Below are the code and all the weights of a small trained network. Each question names an input and a class and asks about switching units off, where a switched-off unit gives its printed mean instead of its output.

import numpy as np


def w(rows, s, z=0):
    codes = np.array(rows[::2]) - 128.0
    scale = np.full(codes.shape[1], s)
    scale[-1] = z or s
    return codes * scale


def norm(h):
    return h / np.sqrt((h * h).mean(-1, keepdims=True) + 1e-5)


def f(y):
    return np.maximum(y, 0)


def log_softmax(a):
    a = a - a.max(-1, keepdims=True)
    return a - np.log(np.exp(a).sum(-1, keepdims=True))


def net(x, mask):
    res = np.array(x, float).reshape(1, 7) / 4 @ E
    u = 0
    for l in range(2):
        y = f(norm(res) @ A[l][:, :-1].T + A[l][:, -1])
        res = res + np.where(mask[u : u + 7], y, B[l][:, -1]) @ B[l][:, :-1]
        u += 7
    return log_softmax(norm(res)[-1] @ U[:, :-1].T + U[:, -1])


A, B = {}, {}
E = w([
[124,127,127,124],'x0',
[137,128,130,138],'x1',
[54,33,175,184],'x2',
[166,127,254,131],'x3',
[164,17,89,102],'x4',
[121,129,127,120],'x5',
[109,128,121,107],'x6',
],0.0086)
A[0] = w([
[45,193,112,143,119],'L0N0',
[173,174,7,121,81],'L0N1',
[40,105,91,218,134],'L0N2',
[212,134,186,14,159],'L0N3',
[83,158,158,166,7],'L0N4',
[99,210,168,137,187],'L0N5',
[211,31,105,86,202],'L0N6',
],0.011,0.0021)
B[0] = w([
[197,144,107,221,193],'L0N0',
[87,52,243,166,255],'L0N1',
[184,138,39,205,216],'L0N2',
[214,182,131,209,250],'L0N3',
[141,174,120,150,166],'L0N4',
[126,167,181,82,229],'L0N5',
[161,96,5,114,255],'L0N6',
],0.014,0.006)
A[1] = w([
[196,5,105,73,169],'L1N0',
[101,67,117,215,124],'L1N1',
[48,136,180,197,78],'L1N2',
[98,201,240,210,2],'L1N3',
[167,161,140,69,212],'L1N4',
[154,98,122,49,172],'L1N5',
[188,4,172,79,174],'L1N6',
],0.014,0.0016)
B[1] = w([
[45,121,252,112,211],'L1N0',
[107,148,152,38,209],'L1N1',
[171,101,69,219,175],'L1N2',
[56,58,90,46,253],'L1N3',
[139,153,169,177,151],'L1N4',
[155,178,146,197,139],'L1N5',
[188,250,84,123,185],'L1N6',
],0.015,0.012)
U = w([
[1,19,63,95,65],'0',
[106,169,222,27,82],'1',
[178,149,65,226,251],'2',
],0.011,0.0011)

Each question gives the input, the list of numbers given to net, and the class t.
The units are the neurons (one row each of A and B). Each row of codes is followed by its name. A weight is (code - 128) times the scale printed after its matrix; where a second scale follows, it is the last column's (A, B and U).
mask holds one flag per neuron, layer by layer. A switched-off neuron (its flag False) gives its mean, the last column of its row in B, instead of its output. The means were averaged over made-up inputs and are rounded, as every weight is.
A unit's drop is (log p(t) with every unit on - log p(t) with that unit switched off) / (log p(t) with every unit on - log p(t) with every unit switched off).
The circuit of an input: a set's keep is (log p(t) with only the set's units on - log p(t) with every unit switched off) / (log p(t) with every unit on - log p(t) with every unit switched off). Starting from the 12 units with the biggest drops (on a tie, the unit counted first), units are removed one at a time, each time the one whose removal leaves the highest keep (on an exact tie, the one counted first), for as long as the keep stays at least 0.8.
circuit, biggest first: the units of the circuit, biggest drop first
most important unit: the unit with the biggest drop
top k neurons: the k neurons with the biggest drops, biggest first
top k neurons in layer l: the k neurons of layer l with the biggest drops, biggest first
drop of u: that unit's drop, to one decimal
input [0,-1,-7,-4,2,-2,-4], class 1: most important unit -> L0N1
input [-8,1,3,5,0,3,-5], class 0: circuit, biggest first -> L1N3; L1N0
input [-3,2,-4,0,6,-8,4], class 1: top 4 neurons -> L1N0; L0N1; L0N2; L1N2
input [8,-7,-3,-8,2,7,2], class 1: top 4 neurons -> L0N1; L1N3; L1N6; L1N1
input [-1,5,-8,3,1,-6,1], class 2: top 2 neurons -> L1N0; L0N3
input [-6,5,-1,6,8,-4,1], class 2: top 4 neurons -> L0N3; L1N3; L0N1; L0N6
input [-3,-3,2,-1,-8,0,-4], class 2: top 3 neurons -> L0N0; L0N1; L1N0
input [-1,-8,-4,-7,-6,6,-6], class 0: circuit, biggest first -> L1N3; L0N1
input [0,-1,1,-2,-4,-7,6], class 2: top 2 neurons -> L0N0; L0N2
input [6,-6,-6,-3,-4,3,-2], class 0: top 2 neurons -> L1N3; L0N1
input [6,-6,-5,-2,8,6,-8], class 1: circuit, biggest first -> L1N0; L1N6
input [-1,-4,7,1,2,5,2], class 1: top 2 neurons -> L1N1; L1N3
input [8,5,3,1,6,-2,5], class 1: top 2 neurons in layer 1 -> L1N0; L1N3
input [4,3,1,-6,-6,-7,-3], class 2: circuit, biggest first -> L0N0
input [-6,-5,3,-1,-6,3,1], class 2: top 3 neurons -> L0N0; L0N2; L0N1
input [-3,-3,-8,-6,-2,7,2], class 0: top 2 neurons -> L0N1; L1N3
input [-6,8,-4,3,6,-8,8], class 2: top 2 neurons -> L0N3; L1N3
input [5,5,2,5,8,-6,-4], class 1: top 2 neurons in layer 1 -> L1N0; L1N2
input [-7,6,-6,-2,6,-3,-1], class 1: top 2 neurons -> L0N1; L1N0
input [4,-8,3,5,-4,-6,5], class 0: circuit, biggest first -> L1N3
input [-3,-3,5,3,-5,7,4], class 0: drop of L1N3 -> 1.8
input [6,-3,3,3,-6,3,3], class 0: drop of L1N3 -> 1.8
input [-7,7,4,-6,-5,-6,-7], class 2: drop of L0N2 -> 0.8
